Here is a tiny trained network, its code and every weight. The questions are about switching its units off for an input and a target symbol, where a switched-off unit gives its printed mean instead of its output.

import numpy as np


def w(rows, s, z=0):
    codes = np.array(rows[::2]) - 128.0
    scale = np.full(codes.shape[1], s)
    scale[-1] = z or s
    return codes * scale


def norm(h):
    return h / np.sqrt((h * h).mean(-1, keepdims=True) + 1e-5)


def f(y):
    return y / 2 * (1 + np.tanh(0.7978845608 * (y + 0.044715 * y**3)))


def softmax(a):
    e = np.exp(a - a.max(-1, keepdims=True))
    return e / e.sum(-1, keepdims=True)


def log_softmax(a):
    a = a - a.max(-1, keepdims=True)
    return a - np.log(np.exp(a).sum(-1, keepdims=True))


def net(x, mask):
    ids = ['βδζηλμξφω'.index(c) for c in x.split()]
    T = len(ids)
    res = E[ids] + P[:T]
    r = norm(res)
    for j in range(2):
        rows = slice(3 * j, 3 * j + 3)
        q, k, v = (r @ M[0][rows].T for M in (Q, K, V))
        z = softmax(np.where(np.tri(T) > 0, q @ k.T / 3**0.5, -1e9)) @ v
        o = O[0][rows]
        res = res + np.where(mask[j], z, o[:, -1]) @ o[:, :-1]
    y = f(norm(res) @ A[0][:, :-1].T + A[0][:, -1])
    res = res + np.where(mask[2:14], y, B[0][:, -1]) @ B[0][:, :-1]
    return log_softmax(norm(res)[-1] @ U[:, :-1].T + U[:, -1])


Q, K, V, O, A, B = {}, {}, {}, {}, {}, {}
E = w([
[186,103,123,95],'β',
[252,52,69,147],'δ',
[91,94,138,28],'ζ',
[129,92,159,43],'η',
[252,32,12,159],'λ',
[105,200,147,110],'μ',
[107,100,141,42],'ξ',
[14,134,167,46],'φ',
[127,163,194,205],'ω',
],0.0014)
P = w([
[130,154,127,72],'0',
[197,88,87,83],'1',
[141,101,205,7],'2',
[95,221,35,140],'3',
[176,101,105,88],'4',
[147,80,224,65],'5',
[95,228,26,109],'6',
[176,112,107,78],'7',
],0.0014)
Q[0] = w([
[200,94,188,144],'h1',
[109,145,9,154],'h1',
[184,108,209,98],'h1',
[161,95,203,167],'h2',
[116,172,2,150],'h2',
[106,99,9,91],'h2',
],0.0045)
K[0] = w([
[148,173,189,203],'h1',
[178,23,65,97],'h1',
[140,253,189,194],'h1',
[152,123,71,70],'h2',
[160,67,189,221],'h2',
[128,142,147,234],'h2',
],0.005)
V[0] = w([
[174,208,168,150],'h1',
[114,147,190,175],'h1',
[155,39,87,160],'h1',
[161,123,254,139],'h2',
[98,151,178,78],'h2',
[69,154,113,154],'h2',
],0.0039)
O[0] = w([
[122,231,105,91,109],'h1',
[131,136,122,63,1],'h1',
[168,92,164,98,53],'h1',
[112,45,160,254,120],'h2',
[152,136,88,161,248],'h2',
[148,75,109,71,15],'h2',
],0.0033,0.0014)
A[0] = w([
[207,143,93,133,122],'n1',
[142,96,124,150,53],'n2',
[144,57,99,133,107],'n3',
[107,168,188,191,140],'n4',
[42,98,130,147,138],'n5',
[183,72,127,200,102],'n6',
[72,73,143,89,101],'n7',
[72,70,135,99,163],'n8',
[111,103,101,130,2],'n9',
[216,120,133,92,68],'n10',
[118,172,177,193,184],'n11',
[104,129,2,144,70],'n12',
],0.0036,0.00064)
B[0] = w([
[90,186,152,133,192],'n1',
[108,130,171,123,88],'n2',
[84,98,152,156,139],'n3',
[146,37,121,145,135],'n4',
[179,203,100,215,150],'n5',
[96,199,164,31,124],'n6',
[207,140,123,163,155],'n7',
[173,139,108,181,169],'n8',
[123,143,183,153,93],'n9',
[124,182,125,253,171],'n10',
[151,39,144,121,154],'n11',
[73,75,238,65,254],'n12',
],0.0023,0.00085)
U = w([
[123,206,105,123,154],'β',
[32,183,63,73,195],'δ',
[211,80,45,103,168],'ζ',
[211,153,84,118,117],'η',
[103,46,163,99,61],'λ',
[170,143,166,158,46],'μ',
[72,73,116,255,193],'ξ',
[129,102,198,82,2],'φ',
[61,93,168,61,151],'ω',
],0.0074,0.0034)

Each question gives the input, a string of symbols that net reads in full, and the target symbol t.
The units are the heads (3 rows each of Q, K, V and O) and the neurons (one row each of A and B). Each row of codes is followed by its name. A weight is (code - 128) times the scale printed after its matrix; where a second scale follows, it is the last column's (O, A, B and U).
mask holds one flag per unit, heads first, then neurons. A switched-off unit (its flag False) gives its mean, the last column of its rows in O or B, instead of its output. The means were averaged over made-up inputs and are rounded, as every weight is.
A unit's drop is (log p(t) with every unit on - log p(t) with that unit switched off) / (log p(t) with every unit on - log p(t) with every unit switched off).
The circuit of an input: a set's keep is (log p(t) with only the set's units on - log p(t) with every unit switched off) / (log p(t) with every unit on - log p(t) with every unit switched off). Starting from the 12 units with the biggest drops (on a tie, the unit counted first), units are removed one at a time, each time the one whose removal leaves the highest keep (on an exact tie, the one counted first), for as long as the keep stays at least 0.8.
circuit, biggest first: the units of the circuit, biggest drop first
unit that matters most: the unit with the biggest drop
top k neurons: the k neurons with the biggest drops, biggest first
which heads matter: for each layer, one digit per head in row order, 1 if its drop is at least 0.15 and else 0, layers parted by /
drop when u is switched off: that unit's drop, to one decimal
input β δ μ λ ω ξ β, target ω: which heads matter -> 01
input φ η μ ζ ζ ζ φ η, target δ: unit that matters most -> h2
input δ λ η ζ β φ μ β, target β: which heads matter -> 00
input δ ζ η δ ζ ω ξ, target ξ: circuit, biggest first -> [h2 h1]
input φ φ ω, target ζ: which heads matter -> 11
input η φ ζ φ β φ, target ξ: which heads matter -> 10
input φ ω ζ, target ζ: which heads matter -> 01
input ω ω ξ λ, target ξ: which heads matter -> 01
input φ ζ δ ξ, target ω: circuit, biggest first -> [n12 h1]
input ω ξ η ζ ξ φ, target δ: top 2 neurons -> [n12 n5]
input ω μ ξ ξ η, target δ: which heads matter -> 10
input λ φ β β φ η δ, target δ: which heads matter -> 00
input η μ ω φ μ, target δ: which heads matter -> 10
input φ ζ ζ, target ζ: unit that matters most -> n12
input μ ζ δ φ η μ η ω, target δ: circuit, biggest first -> [h1 n7]
input μ ω μ ω ξ ω ξ, target ξ: which heads matter -> 01
input δ ω φ μ, target ξ: circuit, biggest first -> [h2 n4]
input ξ ξ λ η, target ω: which heads matter -> 10
input ω ξ β β μ φ ω ξ, target δ: which heads matter -> 10
input β μ φ λ, target δ: unit that matters most -> n12
input η λ ζ η β, target β: top 2 neurons -> [n10 n6]
input ξ φ φ λ, target δ: top 3 neurons -> [n12 n1 n6]
input ω ξ φ λ β λ μ ω, target δ: drop when n7 is switched off -> 0.1
input λ ω φ ζ, target ξ: drop when n8 is switched off -> 0.0
